Here is a tiny trained network, its code and every weight. The questions are about switching its units off for an input and a class, where a switched-off unit gives its printed mean instead of its output.

import numpy as np


def w(rows, s, z=0):
    codes = np.array(rows[::2]) - 128.0
    scale = np.full(codes.shape[1], s)
    scale[-1] = z or s
    return codes * scale


def f(y):
    return np.maximum(y, 0)


def log_softmax(a):
    a = a - a.max(-1, keepdims=True)
    return a - np.log(np.exp(a).sum(-1, keepdims=True))


def net(x, mask):
    res = np.array(x, float).reshape(1, 3) / 4 @ E
    y = f(res @ A[0][:, :-1].T + A[0][:, -1])
    res = res + np.where(mask, y, B[0][:, -1]) @ B[0][:, :-1]
    return log_softmax(res[-1] @ U[:, :-1].T + U[:, -1])


A, B = {}, {}
E = w([
[151,103,102,9,148,176,101,90,115],'x0',
[139,114,81,116,86,83,107,54,53],'x1',
[143,198,95,164,108,166,83,197,98],'x2',
],0.016)
A[0] = w([
[170,175,55,141,103,246,43,195,70,85],'N0',
[78,134,184,247,122,25,187,118,121,100],'N1',
[168,121,56,130,83,51,141,84,43,39],'N2',
[163,84,114,51,171,193,93,70,156,82],'N3',
[78,1,186,78,151,70,220,57,176,93],'N4',
[131,153,191,85,173,186,176,167,199,255],'N5',
[145,122,66,118,123,56,96,62,85,238],'N6',
],0.0086,0.0076)
B[0] = w([
[124,179,105,149,100,96,99,194,169,223],'N0',
[232,123,76,56,69,204,135,164,115,239],'N1',
[130,184,211,128,201,140,180,247,123,198],'N2',
[213,97,92,48,101,182,134,164,138,215],'N3',
[146,200,102,200,143,60,61,157,176,252],'N4',
[100,132,145,124,121,75,206,149,74,238],'N5',
[89,133,127,114,133,111,170,169,87,236],'N6',
],0.011,0.015)
U = w([
[223,111,83,78,83,189,119,152,135,105],'0',
[141,193,106,190,140,68,2,167,168,110],'1',
[114,160,210,133,186,119,231,171,104,94],'2',
[82,107,80,136,72,74,158,121,81,253],'3',
[104,113,140,123,129,169,111,85,146,116],'4',
[110,78,160,139,118,162,74,119,165,117],'5',
[122,116,184,151,177,143,38,141,125,114],'6',
[125,87,172,156,150,148,91,127,120,113],'7',
],0.013,0.021)

Each question gives the input, the list of numbers given to net, and the class t.
The units are the neurons (one row each of A and B). Each row of codes is followed by its name. A weight is (code - 128) times the scale printed after its matrix; where a second scale follows, it is the last column's (A, B and U).
mask holds one flag per neuron, in row order. A switched-off neuron (its flag False) gives its mean, the last column of its row in B, instead of its output. The means were averaged over made-up inputs and are rounded, as every weight is.
A unit's drop is (log p(t) with every unit on - log p(t) with that unit switched off) / (log p(t) with every unit on - log p(t) with every unit switched off).
The circuit of an input: a set's keep is (log p(t) with only the set's units on - log p(t) with every unit switched off) / (log p(t) with every unit on - log p(t) with every unit switched off). Starting from all 7 units, units are removed one at a time, each time the one whose removal leaves the highest keep (on an exact tie, the one counted first), for as long as the keep stays at least 0.8.
circuit, biggest first: the units of the circuit, biggest drop first
unit that matters most: the unit with the biggest drop
k most important neurons: the k neurons with the biggest drops, biggest first
drop when u is switched off: that unit's drop, to one decimal
input [-7,6,1], class 0: 2 most important neurons	(N1, N5)
input [-5,3,5], class 0: unit that matters most	N4
input [-3,-1,2], class 3: 3 most important neurons	(N3, N4, N2)
input [2,1,0], class 3: circuit, biggest first	(N1, N2)
input [-8,-8,-4], class 0: 2 most important neurons	(N1, N2)
input [2,-1,2], class 3: 3 most important neurons	(N4, N1, N2)
input [3,-5,5], class 1: 3 most important neurons	(N0, N2, N6)
input [-4,-6,-6], class 1: 3 most important neurons	(N4, N2, N6)
input [-3,5,3], class 2: 3 most important neurons	(N2, N4, N3)
input [6,5,-7], class 1: 2 most important neurons	(N4, N1)
input [-4,3,3], class 0: 2 most important neurons	(N4, N5)
input [0,-2,2], class 3: circuit, biggest first	(N4, N2, N1)
input [-3,6,5], class 2: 2 most important neurons	(N4, N2)
input [-1,1,0], class 3: circuit, biggest first	(N4, N2, N3)
input [1,-7,4], class 2: unit that matters most	N5
input [0,-3,2], class 3: 3 most important neurons	(N2, N4, N6)
input [-6,4,4], class 0: 2 most important neurons	(N1, N4)
input [-6,7,2], class 2: 3 most important neurons	(N2, N3, N6)
input [1,5,-6], class 1: 2 most important neurons	(N4, N5)
input [4,-4,7], class 1: circuit, biggest first	(N0)
input [-7,-2,7], class 0: 2 most important neurons	(N1, N4)
input [-2,-8,6], class 2: drop when N5 is switched off	3.5
input [-8,8,0], class 0: drop when N1 is switched off	2.4
input [-8,-6,4], class 0: drop when N6 is switched off	0.0
input [5,5,-8], class 1: drop when N4 is switched off	1.7
